Below are the code and all the weights of a small trained network. Each question names an input and a class and asks about switching units off, where a switched-off unit gives its printed mean instead of its output.

import numpy as np


def w(rows, s, z=0):
    codes = np.array(rows[::2]) - 128.0
    scale = np.full(codes.shape[1], s)
    scale[-1] = z or s
    return codes * scale


def f(y):
    return y / 2 * (1 + np.tanh(0.7978845608 * (y + 0.044715 * y**3)))


def log_softmax(a):
    a = a - a.max(-1, keepdims=True)
    return a - np.log(np.exp(a).sum(-1, keepdims=True))


def net(x, mask):
    res = np.array(x, float).reshape(1, 6) / 4 @ E
    y = f(res @ A[0][:, :-1].T + A[0][:, -1])
    res = res + np.where(mask, y, B[0][:, -1]) @ B[0][:, :-1]
    return log_softmax(res[-1] @ U[:, :-1].T + U[:, -1])


A, B = {}, {}
E = w([
[169,127,155,126,113,160,128,129,139,152],'x0',
[120,91,68,77,205,226,107,201,115,123],'x1',
[177,128,104,127,125,101,138,146,138,201],'x2',
[128,74,109,236,144,146,72,101,250,131],'x3',
[141,135,136,119,134,132,124,120,139,149],'x4',
[62,73,174,111,84,127,33,123,82,188],'x5',
],0.012)
A[0] = w([
[154,130,114,151,158,141,222,107,143,101,61],'n0',
[130,130,138,120,150,110,108,142,143,165,125],'n1',
[122,140,176,73,157,109,117,117,36,166,146],'n2',
[103,177,169,189,55,39,123,53,124,145,37],'n3',
[129,145,102,156,155,107,177,137,137,160,145],'n4',
[150,170,139,34,61,125,181,150,56,81,121],'n5',
[74,87,156,142,114,114,20,132,63,198,99],'n6',
[108,144,163,91,117,158,119,140,92,79,104],'n7',
[220,129,129,108,142,126,107,128,119,134,124],'n8',
[87,157,119,98,170,90,174,120,96,153,81],'n9',
[123,127,69,85,181,191,92,158,139,124,2],'n10',
[72,77,137,126,114,149,115,114,107,184,105],'n11',
[138,211,160,64,123,116,160,151,58,122,127],'n12',
[141,16,125,205,143,74,60,78,250,102,151],'n13',
[79,36,76,72,223,231,128,210,118,161,39],'n14',
[104,93,113,251,167,151,57,130,238,137,158],'n15',
[88,109,168,163,180,161,115,128,188,142,131],'n16',
[107,167,153,28,100,116,165,126,73,133,156],'n17',
[173,167,78,122,165,142,170,107,140,85,86],'n18',
[95,162,189,156,30,56,172,65,156,146,61],'n19',
[147,152,173,159,125,75,141,73,125,125,67],'n20',
[161,183,85,137,165,130,168,97,163,95,64],'n21',
[84,156,138,128,152,155,175,111,154,180,88],'n22',
[144,199,185,94,140,123,153,142,61,126,118],'n23',
[132,112,143,112,93,157,65,102,85,146,93],'n24',
[196,220,110,140,189,124,254,155,211,50,126],'n25',
[157,147,142,155,66,82,140,63,114,89,49],'n26',
[167,77,117,191,130,163,115,94,167,102,135],'n27',
[88,77,140,93,70,113,45,127,109,165,111],'n28',
[123,96,90,128,212,158,93,183,106,146,28],'n29',
[66,35,179,74,92,90,64,144,131,176,85],'n30',
],0.0099,0.0044)
B[0] = w([
[66,111,154,166,101,143,134,61,71,122,174],'n0',
[144,150,106,142,138,146,95,89,154,121,136],'n1',
[129,80,63,156,216,80,162,154,194,136,186],'n2',
[140,197,154,55,120,189,54,165,71,208,212],'n3',
[109,165,101,167,130,139,140,108,107,92,154],'n4',
[158,113,62,126,104,76,141,134,173,106,215],'n5',
[52,85,181,226,116,184,231,59,107,103,200],'n6',
[171,72,117,124,94,150,93,156,126,105,159],'n7',
[130,101,140,141,163,139,121,140,154,158,146],'n8',
[211,118,124,140,127,134,165,138,91,125,156],'n9',
[85,225,143,69,80,110,47,152,99,217,177],'n10',
[110,71,156,159,118,177,132,50,138,86,163],'n11',
[199,72,73,108,155,63,170,130,216,95,205],'n12',
[157,78,50,90,186,26,160,172,216,83,250],'n13',
[100,223,148,64,76,200,17,224,48,234,228],'n14',
[182,72,72,81,126,59,203,154,190,72,247],'n15',
[182,108,46,93,154,93,128,153,150,73,171],'n16',
[197,69,13,153,180,94,139,145,174,86,204],'n17',
[54,111,160,132,149,188,187,68,116,168,180],'n18',
[103,228,181,45,92,174,10,230,44,216,213],'n19',
[88,155,145,59,141,171,78,175,94,193,171],'n20',
[141,156,190,204,145,132,165,103,133,120,178],'n21',
[141,165,77,161,81,157,159,129,111,150,127],'n22',
[150,46,61,62,179,60,119,128,187,75,187],'n23',
[108,138,165,160,135,124,168,128,163,109,158],'n24',
[31,92,254,227,81,189,187,34,85,65,253],'n25',
[120,189,126,82,97,132,54,160,61,172,178],'n26',
[146,102,52,76,176,126,166,141,172,113,183],'n27',
[92,137,154,189,122,171,194,12,120,65,186],'n28',
[148,161,171,97,84,138,100,174,79,183,175],'n29',
[54,147,193,218,117,117,200,33,63,105,192],'n30',
],0.0072,0.018)
U = w([
[171,76,33,141,136,44,134,145,144,123,158],'0',
[79,112,180,247,125,149,147,41,100,128,210],'1',
[119,186,133,85,121,160,41,194,81,175,9],'2',
],0.012,0.0015)

Each question gives the input, the list of numbers given to net, and the class t.
The units are the neurons (one row each of A and B). Each row of codes is followed by its name. A weight is (code - 128) times the scale printed after its matrix; where a second scale follows, it is the last column's (A, B and U).
mask holds one flag per neuron, in row order. A switched-off neuron (its flag False) gives its mean, the last column of its row in B, instead of its output. The means were averaged over made-up inputs and are rounded, as every weight is.
A unit's drop is (log p(t) with every unit on - log p(t) with that unit switched off) / (log p(t) with every unit on - log p(t) with every unit switched off).
The circuit of an input: a set's keep is (log p(t) with only the set's units on - log p(t) with every unit switched off) / (log p(t) with every unit on - log p(t) with every unit switched off). Starting from the 12 units with the biggest drops (on a tie, the unit counted first), units are removed one at a time, each time the one whose removal leaves the highest keep (on an exact tie, the one counted first), for as long as the keep stays at least 0.8.
units of the circuit, in order: the units of the circuit, biggest drop first
unit that matters most: the unit with the biggest drop
k most important neurons: the k neurons with the biggest drops, biggest first
drop of u: that unit's drop, to one decimal
input [3,-1,0,7,5,7], class 0: 2 most important neurons : [n13 n15]
input [1,1,0,4,3,-6], class 1: units of the circuit, in order : [n25]
input [-8,-8,-6,7,3,0], class 2: 2 most important neurons : [n19 n3]
input [1,-8,0,-2,-8,7], class 2: 4 most important neurons : [n19 n3 n25 n26]
input [-8,6,5,-4,-8,-6], class 1: 2 most important neurons : [n25 n19]
input [-3,2,-2,-5,-4,5], class 0: 3 most important neurons : [n25 n17 n2]
input [2,-5,7,-7,-3,6], class 0: 2 most important neurons : [n25 n17]
input [8,-4,-6,4,6,1], class 0: 2 most important neurons : [n14 n13]
input [8,6,-4,-3,1,-5], class 2: 2 most important neurons : [n14 n10]
input [-5,1,6,3,-2,4], class 1: 2 most important neurons : [n6 n30]
input [1,4,-4,6,-4,-7], class 1: 2 most important neurons : [n25 n18]
input [8,7,2,4,-2,1], class 2: drop of n14 : 1.2
input [5,5,-5,0,5,5], class 1: drop of n3 : 0.2
input [-2,4,4,3,-7,-2], class 2: unit that matters most : n14
input [-6,1,-3,1,1,-2], class 1: drop of n13 : 0.1
input [-3,-1,5,4,3,-7], class 1: drop of n25 : 0.4
